Here is a tiny trained network, its code and every weight. The questions are about switching its units off for an input and a class, where a switched-off unit gives its printed mean instead of its output.

import numpy as np


def w(rows, s, z=0):
    codes = np.array(rows[::2]) - 128.0
    scale = np.full(codes.shape[1], s)
    scale[-1] = z or s
    return codes * scale


def f(y):
    return y / 2 * (1 + np.tanh(0.7978845608 * (y + 0.044715 * y**3)))


def log_softmax(a):
    a = a - a.max(-1, keepdims=True)
    return a - np.log(np.exp(a).sum(-1, keepdims=True))


def net(x, mask):
    res = np.array(x, float).reshape(1, 3) / 4 @ E
    y = f(res @ A[0][:, :-1].T + A[0][:, -1])
    res = res + np.where(mask, y, B[0][:, -1]) @ B[0][:, :-1]
    return log_softmax(res[-1] @ U[:, :-1].T + U[:, -1])


A, B = {}, {}
E = w([
[152,162,163,114,132,155,8,184],'x0',
[66,92,1,131,235,83,124,119],'x1',
[230,76,150,139,195,139,154,214],'x2',
],0.0096)
A[0] = w([
[147,119,137,134,77,116,253,112,68],'neuron 1',
[151,141,151,129,93,128,42,162,10],'neuron 2',
[76,151,152,114,36,126,109,75,44],'neuron 3',
[231,113,165,119,135,127,181,182,80],'neuron 4',
[181,137,190,128,17,140,154,127,67],'neuron 5',
[147,136,152,128,86,124,143,125,7],'neuron 6',
[161,126,138,125,147,132,153,144,16],'neuron 7',
[122,131,135,126,120,132,194,114,3],'neuron 8',
],0.016,0.0065)
B[0] = w([
[159,138,172,92,135,148,53,123,214],'neuron 1',
[148,107,164,93,123,135,43,92,183],'neuron 2',
[135,124,113,202,34,132,168,145,218],'neuron 3',
[119,133,117,181,39,128,167,121,233],'neuron 4',
[116,133,100,93,232,115,167,136,252],'neuron 5',
[44,5,8,145,136,86,18,150,148],'neuron 6',
[70,53,27,198,70,114,57,136,141],'neuron 7',
[114,47,98,139,115,108,2,114,147],'neuron 8',
],0.023,0.014)
U = w([
[139,122,111,181,44,126,165,128,79],'0',
[183,124,180,93,100,146,41,107,119],'1',
[109,104,76,108,176,84,170,141,105],'2',
[190,215,245,93,107,171,250,113,252],'3',
],0.017,0.014)

Each question gives the input, the list of numbers given to net, and the class t.
The units are the neurons (one row each of A and B). Each row of codes is followed by its name. A weight is (code - 128) times the scale printed after its matrix; where a second scale follows, it is the last column's (A, B and U).
mask holds one flag per neuron, in row order. A switched-off neuron (its flag False) gives its mean, the last column of its row in B, instead of its output. The means were averaged over made-up inputs and are rounded, as every weight is.
A unit's drop is (log p(t) with every unit on - log p(t) with that unit switched off) / (log p(t) with every unit on - log p(t) with every unit switched off).
The circuit of an input: a set's keep is (log p(t) with only the set's units on - log p(t) with every unit switched off) / (log p(t) with every unit on - log p(t) with every unit switched off). Starting from all 8 units, units are removed one at a time, each time the one whose removal leaves the highest keep (on an exact tie, the one counted first), for as long as the keep stays at least 0.8.
units of the circuit, in order: the units of the circuit, biggest drop first
most important unit: the unit with the biggest drop
top k neurons: the k neurons with the biggest drops, biggest first
drop of u: that unit's drop, to one decimal
input [3,-5,-1], class 2: most important unit	neuron 5
input [-6,3,6], class 0: top 4 neurons	neuron 4; neuron 2; neuron 7; neuron 5
input [0,-6,-4], class 2: top 2 neurons	neuron 5; neuron 4
input [0,-2,3], class 3: top 3 neurons	neuron 6; neuron 3; neuron 8
input [1,2,3], class 3: units of the circuit, in order	neuron 6; neuron 8
input [-6,6,6], class 0: top 4 neurons	neuron 5; neuron 2; neuron 7; neuron 6
input [-2,3,2], class 3: units of the circuit, in order	neuron 6; neuron 7
input [-8,6,-7], class 1: top 3 neurons	neuron 1; neuron 4; neuron 8
input [3,-4,-3], class 2: top 3 neurons	neuron 5; neuron 4; neuron 1
input [7,1,7], class 0: top 3 neurons	neuron 4; neuron 1; neuron 7
input [3,5,5], class 0: top 3 neurons	neuron 5; neuron 1; neuron 2
input [-5,3,4], class 1: units of the circuit, in order	neuron 3; neuron 5
input [-6,0,-5], class 1: top 3 neurons	neuron 1; neuron 4; neuron 8
input [-5,-1,-3], class 1: most important unit	neuron 1
input [-4,-1,2], class 1: top 3 neurons	neuron 1; neuron 3; neuron 5
input [-7,-8,3], class 2: top 2 neurons	neuron 5; neuron 6
input [7,1,-7], class 0: top 2 neurons	neuron 3; neuron 1
input [-8,2,7], class 1: top 2 neurons	neuron 1; neuron 3
input [4,-1,5], class 0: drop of neuron 1	0.8
input [4,-7,-5], class 2: drop of neuron 4	0.2
input [-1,-7,-1], class 2: drop of neuron 4	0.0
input [-7,5,1], class 1: most important unit	neuron 5
